Below is a small trained network, with its code and all its weights. Each question gives an input and a target symbol and asks what happens when units are switched off, that is, made to give their printed mean instead of their output.

import numpy as np


def w(rows, s, z=0):
    codes = np.array(rows[::2]) - 128.0
    scale = np.full(codes.shape[1], s)
    scale[-1] = z or s
    return codes * scale


def f(y):
    return np.maximum(y, 0)


def softmax(a):
    e = np.exp(a - a.max(-1, keepdims=True))
    return e / e.sum(-1, keepdims=True)


def log_softmax(a):
    a = a - a.max(-1, keepdims=True)
    return a - np.log(np.exp(a).sum(-1, keepdims=True))


def net(x, mask):
    ids = ['Ψαβζηλξστφ'.index(c) for c in x.split()]
    T = len(ids)
    res = E[ids] + P[:T]
    u = 0
    for l in range(2):
        q, k, v = (res @ M[l].T for M in (Q, K, V))
        z = softmax(np.where(np.tri(T) > 0, q @ k.T / 3**0.5, -1e9)) @ v
        res = res + np.where(mask[u], z, O[l][:, -1]) @ O[l][:, :-1]
        u += 1
        y = f(res @ A[l][:, :-1].T + A[l][:, -1])
        res = res + np.where(mask[u : u + 8], y, B[l][:, -1]) @ B[l][:, :-1]
        u += 8
    return log_softmax(res[-1] @ U[:, :-1].T + U[:, -1])


Q, K, V, O, A, B = {}, {}, {}, {}, {}, {}
E = w([
[107,80,85,30,50,134,111,124],'Ψ',
[45,85,68,178,167,71,126,156],'α',
[52,172,88,224,59,178,180,240],'β',
[241,89,122,151,166,192,111,126],'ζ',
[206,127,137,128,155,121,109,250],'η',
[218,101,116,171,178,171,134,108],'λ',
[187,112,172,150,106,209,57,99],'ξ',
[162,115,157,176,94,177,41,124],'σ',
[177,95,146,181,114,217,96,87],'τ',
[146,108,108,216,97,200,155,146],'φ',
],0.016)
P = w([
[202,46,91,230,74,111,97,205],'0',
[254,126,91,153,121,113,213,147],'1',
[195,85,130,163,128,159,229,91],'2',
[207,109,116,145,132,116,208,166],'3',
[182,107,165,146,124,155,169,109],'4',
[159,103,142,147,115,182,210,156],'5',
[120,148,195,136,64,177,195,232],'6',
[179,107,67,150,166,198,164,183],'7',
[169,92,112,105,165,196,192,188],'8',
[75,209,119,189,59,183,66,200],'9',
[138,109,142,78,169,159,159,244],'10',
[126,104,63,123,180,198,116,149],'11',
],0.0077)
Q[0] = w([
[82,202,155,73,155,42,200,73],'0.h0',
[131,218,153,49,145,106,150,48],'0.h0',
[69,253,104,196,220,135,114,126],'0.h0',
],0.0062)
K[0] = w([
[148,210,201,223,227,174,133,114],'0.h0',
[124,147,170,254,246,172,144,192],'0.h0',
[119,237,170,48,205,100,134,123],'0.h0',
],0.0062)
V[0] = w([
[52,55,3,107,8,150,62,121],'0.h0',
[225,176,120,151,232,158,168,152],'0.h0',
[159,73,104,232,168,147,35,208],'0.h0',
],0.005)
O[0] = w([
[157,122,238,96,72,41,122,69,213],'0.h0',
[153,128,42,152,100,188,101,80,156],'0.h0',
[151,135,182,224,131,77,108,254,254],'0.h0',
],0.0099,0.0056)
A[0] = w([
[220,143,105,117,100,148,86,77,196],'0.n0',
[112,39,179,209,62,201,150,156,253],'0.n1',
[139,103,130,212,74,108,169,151,106],'0.n2',
[96,233,143,84,95,141,50,125,255],'0.n3',
[180,136,181,172,134,251,57,55,146],'0.n4',
[12,102,48,154,165,96,208,123,192],'0.n5',
[122,123,160,108,57,94,186,191,196],'0.n6',
[1,135,144,145,222,93,153,104,83],'0.n7',
],0.0066,0.0052)
B[0] = w([
[118,46,136,162,121,145,142,144,173],'0.n0',
[187,82,81,132,131,91,153,156,248],'0.n1',
[181,133,145,178,156,123,38,136,186],'0.n2',
[191,39,90,103,204,160,225,112,147],'0.n3',
[100,155,76,164,183,64,198,180,188],'0.n4',
[254,110,184,175,111,112,143,126,141],'0.n5',
[139,34,110,97,204,152,119,60,182],'0.n6',
[127,106,146,27,190,177,213,196,132],'0.n7',
],0.0076,0.017)
Q[1] = w([
[159,51,72,155,254,176,188,202],'1.h0',
[225,42,83,166,150,80,107,150],'1.h0',
[204,123,66,169,222,140,171,158],'1.h0',
],0.0085)
K[1] = w([
[132,43,88,98,109,65,117,141],'1.h0',
[98,37,128,117,86,142,1,149],'1.h0',
[107,60,100,124,102,146,54,134],'1.h0',
],0.01)
V[1] = w([
[190,121,106,76,112,82,201,52],'1.h0',
[100,120,138,81,81,72,189,87],'1.h0',
[134,146,2,70,26,224,74,137],'1.h0',
],0.0065)
O[1] = w([
[221,102,55,120,253,94,72,102,79],'1.h0',
[209,48,49,131,141,171,2,36,6],'1.h0',
[56,14,176,180,51,58,21,115,36],'1.h0',
],0.0077,0.019)
A[1] = w([
[127,173,184,169,84,98,94,178,132],'1.n0',
[124,187,103,144,105,86,196,162,39],'1.n1',
[99,160,118,120,99,92,149,252,111],'1.n2',
[156,58,67,170,151,79,90,48,16],'1.n3',
[186,77,158,181,140,48,69,137,86],'1.n4',
[3,74,147,146,66,121,161,104,85],'1.n5',
[115,100,114,222,252,214,102,145,71],'1.n6',
[119,95,156,44,232,129,149,180,254],'1.n7',
],0.0074,0.0027)
B[1] = w([
[201,70,70,113,149,47,135,39,175],'1.n0',
[133,125,182,62,192,197,65,132,236],'1.n1',
[125,143,115,95,187,162,113,39,254],'1.n2',
[93,142,173,93,117,115,35,175,147],'1.n3',
[70,111,146,57,34,181,90,231,149],'1.n4',
[158,136,60,63,179,25,159,137,138],'1.n5',
[62,157,171,82,90,15,46,97,156],'1.n6',
[131,142,65,254,40,137,53,42,198],'1.n7',
],0.0058,0.033)
U = w([
[142,149,115,91,145,100,81,144,35],'Ψ',
[129,78,43,153,171,164,141,95,229],'α',
[140,142,150,171,50,137,148,104,103],'β',
[143,119,130,180,57,82,154,222,157],'ζ',
[120,147,158,72,109,57,145,123,3],'η',
[97,84,163,168,110,125,118,199,122],'λ',
[187,107,34,255,64,23,198,116,160],'ξ',
[45,135,191,154,151,214,69,89,110],'σ',
[172,108,49,231,75,42,176,139,157],'τ',
[217,78,119,222,189,60,165,152,151],'φ',
],0.0059,0.0048)

Each question gives the input, a string of symbols that net reads in full, and the target symbol t.
The units are the heads (3 rows each of Q, K, V and O) and the neurons (one row each of A and B). Each row of codes is followed by its name. A weight is (code - 128) times the scale printed after its matrix; where a second scale follows, it is the last column's (O, A, B and U).
mask holds one flag per unit, layer by layer, with each layer's heads first. A switched-off unit (its flag False) gives its mean, the last column of its rows in O or B, instead of its output. The means were averaged over made-up inputs and are rounded, as every weight is.
A unit's drop is (log p(t) with every unit on - log p(t) with that unit switched off) / (log p(t) with every unit on - log p(t) with every unit switched off).
The circuit of an input: a set's keep is (log p(t) with only the set's units on - log p(t) with every unit switched off) / (log p(t) with every unit on - log p(t) with every unit switched off). Starting from the 12 units with the biggest drops (on a tie, the unit counted first), units are removed one at a time, each time the one whose removal leaves the highest keep (on an exact tie, the one counted first), for as long as the keep stays at least 0.8.
circuit, biggest first: the units of the circuit, biggest drop first
unit that matters most: the unit with the biggest drop
top k neurons: the k neurons with the biggest drops, biggest first
top k neurons in layer l: the k neurons of layer l with the biggest drops, biggest first
input Ψ φ φ η τ, target Ψ: circuit, biggest first	1.h0, 0.h0, 1.n3, 1.n4
input β ξ τ τ Ψ α λ φ σ φ η η, target σ: circuit, biggest first	0.n1, 0.h0
input η β ζ ξ Ψ α η φ σ σ ξ ζ, target η: circuit, biggest first	0.h0, 0.n2, 1.h0
input ξ β α φ ζ Ψ τ, target ξ: circuit, biggest first	1.n1, 1.h0
input λ ζ λ σ Ψ β ξ, target λ: top 4 neurons	0.n4, 1.n4, 1.n2, 1.n0
input α ξ ζ η η η λ σ σ ξ, target α: circuit, biggest first	1.h0
input λ φ ζ λ Ψ, target λ: top 2 neurons	0.n4, 1.n2
input Ψ η τ Ψ Ψ β ζ, target Ψ: circuit, biggest first	1.h0, 0.h0, 1.n3, 1.n4
input ξ β ζ η ξ η Ψ ζ, target ξ: circuit, biggest first	1.n1, 1.h0, 1.n2
input λ ζ β σ η λ ζ Ψ τ η, target λ: circuit, biggest first	1.h0, 0.n4, 1.n4, 1.n2
input Ψ ξ α, target Ψ: top 3 neurons	1.n3, 1.n4, 1.n6
input λ η φ η λ τ τ Ψ β α ζ β, target λ: top 4 neurons in layer 0	0.n4, 0.n6, 0.n2, 0.n5
input α Ψ Ψ ζ ξ β η τ η, target α: circuit, biggest first	0.h0, 1.h0
input σ ξ Ψ ζ λ, target σ: top 3 neurons	0.n2, 1.n1, 1.n0
input η α τ β α Ψ α φ β ξ, target η: unit that matters most	0.h0
input η φ ξ Ψ ξ η λ α ξ λ Ψ η, target η: top 3 neurons	0.n2, 0.n1, 1.n5
input Ψ σ α η ξ ζ φ β ξ η, target Ψ: circuit, biggest first	1.h0, 0.h0, 1.n4
input λ Ψ ξ η λ, target λ: top 2 neurons	0.n4, 1.n4
input Ψ τ Ψ λ η η λ Ψ λ, target Ψ: top 3 neurons	1.n3, 1.n6, 1.n4
input ζ ζ ζ τ η ξ α α τ φ β, target φ: circuit, biggest first	0.n5, 1.n4, 0.n2
input η α α ζ σ α ζ η Ψ, target η: circuit, biggest first	0.h0, 0.n2, 1.h0, 1.n5
input λ ξ η β η ζ η λ Ψ τ ζ β, target λ: top 3 neurons	0.n4, 0.n6, 1.n4
input ξ Ψ η, target ξ: top 2 neurons	1.n1, 0.n4
